Here is a tiny trained network, its code and every weight. The questions are about switching its units off for an input and a class, where a switched-off unit gives its printed mean instead of its output.

import numpy as np


def w(rows, s, z=0):
    codes = np.array(rows[::2]) - 128.0
    scale = np.full(codes.shape[1], s)
    scale[-1] = z or s
    return codes * scale


def norm(h):
    return h / np.sqrt((h * h).mean(-1, keepdims=True) + 1e-5)


def f(y):
    return np.maximum(y, 0)


def log_softmax(a):
    a = a - a.max(-1, keepdims=True)
    return a - np.log(np.exp(a).sum(-1, keepdims=True))


def net(x, mask):
    res = np.array(x, float).reshape(1, 3) / 4 @ E
    u = 0
    for l in range(3):
        y = f(norm(res) @ A[l][:, :-1].T + A[l][:, -1])
        res = res + np.where(mask[u : u + 13], y, B[l][:, -1]) @ B[l][:, :-1]
        u += 13
    return log_softmax(norm(res)[-1] @ U[:, :-1].T + U[:, -1])


A, B = {}, {}
E = w([
[64,46,3,200,168],'x0',
[61,224,176,113,3],'x1',
[50,122,186,207,159],'x2',
],0.0044)
A[0] = w([
[90,146,92,117,58,79],'L0N1',
[71,205,146,203,151,4],'L0N2',
[218,177,122,61,111,31],'L0N3',
[116,171,108,98,1,73],'L0N4',
[140,137,114,88,196,104],'L0N5',
[232,89,122,114,185,75],'L0N6',
[137,182,110,108,126,65],'L0N7',
[186,97,79,86,150,109],'L0N8',
[88,156,181,142,179,110],'L0N9',
[91,83,73,177,158,98],'L0N10',
[176,168,112,122,177,44],'L0N11',
[123,113,109,209,74,113],'L0N12',
[65,56,129,70,225,74],'L0N13',
],0.0071,0.0032)
B[0] = w([
[32,204,29,58,178,191],'L0N1',
[109,118,244,138,182,176],'L0N2',
[220,169,88,50,160,234],'L0N3',
[137,173,42,109,56,252],'L0N4',
[189,193,102,161,192,185],'L0N5',
[119,141,163,134,253,254],'L0N6',
[134,72,85,141,120,151],'L0N7',
[8,192,168,32,135,228],'L0N8',
[90,228,115,182,91,184],'L0N9',
[141,78,112,215,120,233],'L0N10',
[105,111,172,119,172,159],'L0N11',
[182,119,155,58,193,182],'L0N12',
[155,117,131,105,32,211],'L0N13',
],0.005,0.0037)
A[1] = w([
[160,135,126,144,178,112],'L1N1',
[131,85,142,98,61,116],'L1N2',
[104,167,136,85,83,41],'L1N3',
[141,149,168,95,151,148],'L1N4',
[192,109,132,79,60,94],'L1N5',
[57,184,109,162,91,165],'L1N6',
[92,73,192,145,71,96],'L1N7',
[185,108,147,81,109,95],'L1N8',
[127,186,162,92,94,73],'L1N9',
[118,55,91,106,185,192],'L1N10',
[85,95,1,105,156,112],'L1N11',
[156,124,61,67,75,104],'L1N12',
[161,37,26,168,120,3],'L1N13',
],0.009,0.0025)
B[1] = w([
[132,254,56,115,109,188],'L1N1',
[89,57,53,199,195,141],'L1N2',
[164,141,103,140,18,189],'L1N3',
[129,84,91,99,168,205],'L1N4',
[118,4,149,232,197,176],'L1N5',
[53,163,202,96,169,225],'L1N6',
[82,85,73,94,184,156],'L1N7',
[207,147,133,131,148,169],'L1N8',
[148,95,129,155,85,208],'L1N9',
[37,150,97,213,62,234],'L1N10',
[185,193,176,196,72,254],'L1N11',
[40,34,213,116,122,214],'L1N12',
[252,188,105,170,53,202],'L1N13',
],0.0054,0.0051)
A[2] = w([
[96,148,20,110,152,102],'L2N1',
[121,137,189,144,234,141],'L2N2',
[83,54,188,147,161,33],'L2N3',
[88,178,39,92,79,197],'L2N4',
[46,104,131,125,186,105],'L2N5',
[80,133,76,201,92,220],'L2N6',
[137,149,142,254,172,163],'L2N7',
[219,97,143,90,68,71],'L2N8',
[83,115,96,73,48,39],'L2N9',
[142,172,159,160,79,114],'L2N10',
[142,107,113,178,106,5],'L2N11',
[194,121,128,66,72,21],'L2N12',
[117,244,124,153,156,114],'L2N13',
],0.0099,0.0023)
B[2] = w([
[101,54,254,150,147,171],'L2N1',
[68,133,55,106,157,220],'L2N2',
[59,34,223,99,162,152],'L2N3',
[160,170,142,126,195,227],'L2N4',
[98,6,145,144,104,174],'L2N5',
[216,128,192,142,42,251],'L2N6',
[56,179,89,181,23,250],'L2N7',
[183,54,136,205,131,181],'L2N8',
[98,236,143,59,229,188],'L2N9',
[155,88,150,87,153,209],'L2N10',
[165,210,74,107,145,155],'L2N11',
[89,53,79,151,159,176],'L2N12',
[183,90,103,116,114,255],'L2N13',
],0.0072,0.0065)
U = w([
[82,98,61,121,172,59],'0',
[128,220,227,58,115,155],'1',
[201,9,154,140,125,141],'2',
[127,110,86,71,85,8],'3',
[161,172,111,215,22,165],'4',
[79,166,20,146,140,101],'5',
[12,74,169,170,94,149],'6',
[191,126,90,65,254,139],'7',
],0.016,0.011)

Each question gives the input, the list of numbers given to net, and the class t.
The units are the neurons (one row each of A and B). Each row of codes is followed by its name. A weight is (code - 128) times the scale printed after its matrix; where a second scale follows, it is the last column's (A, B and U).
mask holds one flag per neuron, layer by layer. A switched-off neuron (its flag False) gives its mean, the last column of its row in B, instead of its output. The means were averaged over made-up inputs and are rounded, as every weight is.
A unit's drop is (log p(t) with every unit on - log p(t) with that unit switched off) / (log p(t) with every unit on - log p(t) with every unit switched off).
The circuit of an input: a set's keep is (log p(t) with only the set's units on - log p(t) with every unit switched off) / (log p(t) with every unit on - log p(t) with every unit switched off). Starting from the 12 units with the biggest drops (on a tie, the unit counted first), units are removed one at a time, each time the one whose removal leaves the highest keep (on an exact tie, the one counted first), for as long as the keep stays at least 0.8.
circuit, biggest first: the units of the circuit, biggest drop first
unit that matters most: the unit with the biggest drop
k most important neurons: the k neurons with the biggest drops, biggest first
k most important neurons of layer l: the k neurons of layer l with the biggest drops, biggest first
drop of u: that unit's drop, to one decimal
input [-4,-7,8], class 4: circuit, biggest first	(L2N7)
input [-4,4,-7], class 2: 3 most important neurons	(L2N8, L1N5, L0N8)
input [-4,-1,-5], class 7: circuit, biggest first	(L2N6, L2N7)
input [-1,-8,3], class 6: circuit, biggest first	(L0N8, L1N13, L2N5, L2N2)
input [-2,3,-1], class 1: 2 most important neurons of layer 0	(L0N4, L0N1)
input [-6,-8,5], class 5: 2 most important neurons of layer 1	(L1N1, L1N12)
input [0,3,3], class 1: 3 most important neurons of layer 0	(L0N6, L0N4, L0N10)
input [-5,-6,8], class 5: 2 most important neurons	(L2N2, L1N12)
input [-4,-2,3], class 5: 3 most important neurons of layer 1	(L1N10, L1N12, L1N11)
input [-7,3,3], class 2: 2 most important neurons of layer 2	(L2N7, L2N8)
input [-3,-6,0], class 7: 4 most important neurons of layer 0	(L0N10, L0N8, L0N5, L0N13)
input [-3,2,-5], class 2: 2 most important neurons	(L1N5, L2N8)
input [1,4,-8], class 7: 2 most important neurons of layer 2	(L2N9, L2N7)
input [-3,-7,4], class 5: 2 most important neurons of layer 2	(L2N2, L2N6)
input [-6,0,6], class 6: unit that matters most	L0N3
input [-7,-8,6], class 5: 2 most important neurons of layer 2	(L2N7, L2N2)
input [-5,-1,2], class 2: drop of L0N6	0.1
input [-1,4,-3], class 1: drop of L2N9	0.3
input [6,8,-7], class 1: drop of L0N11	0.0
input [1,-3,-6], class 7: drop of L0N6	0.1
input [5,4,-4], class 1: unit that matters most	L0N1
input [8,4,4], class 4: 2 most important neurons	(L0N8, L1N13)
